Below are the code and all the weights of a small trained network. Each question names an input and a target symbol and asks about switching units off, where a switched-off unit gives its printed mean instead of its output.

import numpy as np


def w(rows, s, z=0):
    codes = np.array(rows[::2]) - 128.0
    scale = np.full(codes.shape[1], s)
    scale[-1] = z or s
    return codes * scale


def f(y):
    return np.maximum(y, 0)


def softmax(a):
    e = np.exp(a - a.max(-1, keepdims=True))
    return e / e.sum(-1, keepdims=True)


def log_softmax(a):
    a = a - a.max(-1, keepdims=True)
    return a - np.log(np.exp(a).sum(-1, keepdims=True))


def net(x, mask):
    ids = ['βγμξπσφψ'.index(c) for c in x.split()]
    T = len(ids)
    res = E[ids] + P[:T]
    q, k, v = (res @ M[0].T for M in (Q, K, V))
    z = softmax(np.where(np.tri(T) > 0, q @ k.T / 4**0.5, -1e9)) @ v
    res = res + np.where(mask[0], z, O[0][:, -1]) @ O[0][:, :-1]
    y = f(res @ A[0][:, :-1].T + A[0][:, -1])
    res = res + np.where(mask[1:17], y, B[0][:, -1]) @ B[0][:, :-1]
    return log_softmax(res[-1] @ U[:, :-1].T + U[:, -1])


Q, K, V, O, A, B = {}, {}, {}, {}, {}, {}
E = w([
[184,59,96,91,76],'β',
[150,62,80,126,76],'γ',
[150,241,201,106,69],'μ',
[104,89,76,119,60],'ξ',
[183,110,59,108,18],'π',
[56,107,60,132,6],'σ',
[141,166,94,7,141],'φ',
[15,94,196,152,74],'ψ',
],0.013)
P = w([
[148,115,25,179,220],'0',
[93,86,53,62,138],'1',
[75,127,61,48,121],'2',
[55,142,109,30,111],'3',
[52,148,149,29,109],'4',
[54,164,180,3,91],'5',
],0.0063)
Q[0] = w([
[159,132,179,172,212],'H1',
[128,174,189,220,183],'H1',
[98,166,99,121,16],'H1',
[190,161,150,254,228],'H1',
],0.013)
K[0] = w([
[99,43,54,134,127],'H1',
[200,2,85,104,165],'H1',
[118,202,197,56,141],'H1',
[140,61,15,148,189],'H1',
],0.01)
V[0] = w([
[38,255,150,153,160],'H1',
[239,153,140,46,230],'H1',
[211,178,50,108,33],'H1',
[226,155,153,210,35],'H1',
],0.0083)
O[0] = w([
[122,173,56,27,84,142],'H1',
[201,2,183,57,177,190],'H1',
[207,119,181,156,40,203],'H1',
[211,231,193,114,91,2],'H1',
],0.0094,0.0077)
A[0] = w([
[60,104,182,176,214,71],'N1',
[162,237,186,149,93,118],'N2',
[152,73,62,133,181,23],'N3',
[167,178,27,112,130,89],'N4',
[149,84,43,100,127,38],'N5',
[224,181,26,100,214,123],'N6',
[122,96,115,69,124,223],'N7',
[48,129,37,99,74,119],'N8',
[107,96,74,191,62,106],'N9',
[201,104,254,151,122,3],'N10',
[188,153,159,139,156,53],'N11',
[113,85,36,106,116,65],'N12',
[133,95,144,242,155,108],'N13',
[142,139,47,81,94,64],'N14',
[106,37,85,212,163,95],'N15',
[154,204,135,222,71,167],'N16',
],0.0084,0.0052)
B[0] = w([
[130,102,254,201,123,132],'N1',
[70,100,171,95,202,150],'N2',
[102,130,150,98,120,183],'N3',
[97,151,130,181,57,154],'N4',
[54,108,225,117,133,205],'N5',
[89,65,168,172,2,153],'N6',
[159,175,88,149,157,250],'N7',
[152,141,196,125,137,226],'N8',
[137,106,95,20,137,173],'N9',
[152,110,227,196,73,142],'N10',
[127,101,210,139,72,131],'N11',
[78,98,230,129,158,218],'N12',
[190,167,119,134,223,140],'N13',
[104,131,195,153,191,183],'N14',
[167,195,129,116,195,182],'N15',
[75,95,33,113,106,159],'N16',
],0.0086,0.014)
U = w([
[170,164,199,181,212,62],'β',
[143,156,79,178,254,215],'γ',
[148,176,60,92,186,253],'μ',
[108,62,169,170,32,119],'ξ',
[22,151,188,242,192,63],'π',
[111,41,158,19,187,48],'σ',
[104,120,125,126,177,3],'φ',
[53,76,35,85,98,123],'ψ',
],0.0067,0.0062)

Each question gives the input, a string of symbols that net reads in full, and the target symbol t.
The units are the heads (4 rows each of Q, K, V and O) and the neurons (one row each of A and B). Each row of codes is followed by its name. A weight is (code - 128) times the scale printed after its matrix; where a second scale follows, it is the last column's (O, A, B and U).
mask holds one flag per unit, heads first, then neurons. A switched-off unit (its flag False) gives its mean, the last column of its rows in O or B, instead of its output. The means were averaged over made-up inputs and are rounded, as every weight is.
A unit's drop is (log p(t) with every unit on - log p(t) with that unit switched off) / (log p(t) with every unit on - log p(t) with every unit switched off).
The circuit of an input: a set's keep is (log p(t) with only the set's units on - log p(t) with every unit switched off) / (log p(t) with every unit on - log p(t) with every unit switched off). Starting from the 12 units with the biggest drops (on a tie, the unit counted first), units are removed one at a time, each time the one whose removal leaves the highest keep (on an exact tie, the one counted first), for as long as the keep stays at least 0.8.
circuit, biggest first: the units of the circuit, biggest drop first
unit that matters most: the unit with the biggest drop
k most important neurons: the k neurons with the biggest drops, biggest first
drop when u is switched off: that unit's drop, to one decimal
input σ μ φ, target ξ: circuit, biggest first => (N6; H1; N4)
input φ φ β μ β, target ξ: circuit, biggest first => (H1; N15; N4)
input φ π σ γ, target ψ: 2 most important neurons => (N9; N16)
input φ φ σ, target σ: circuit, biggest first => (H1; N9)
input ψ β π, target π: circuit, biggest first => (H1; N14)
input ψ φ ξ, target π: circuit, biggest first => (H1; N12)
input γ μ φ β φ φ, target μ: circuit, biggest first => (N12; H1)
input φ ψ σ σ, target π: most important neuron => (N8)
input γ β γ, target γ: circuit, biggest first => (H1; N13; N5; N12)
input π ξ μ φ, target ξ: 2 most important neurons => (N6; N4)
input σ β ξ, target ψ: 3 most important neurons => (N16; N9; N7)
input σ π π π, target ξ: 3 most important neurons => (N10; N7; N15)
input φ φ β σ π, target ψ: drop when N15 is switched off => 0.1
input β μ γ φ φ, target μ: drop when N5 is switched off => 0.4
input φ μ β, target ξ: drop when H1 is switched off => 1.6
input σ β π, target ψ: unit that matters most => N16
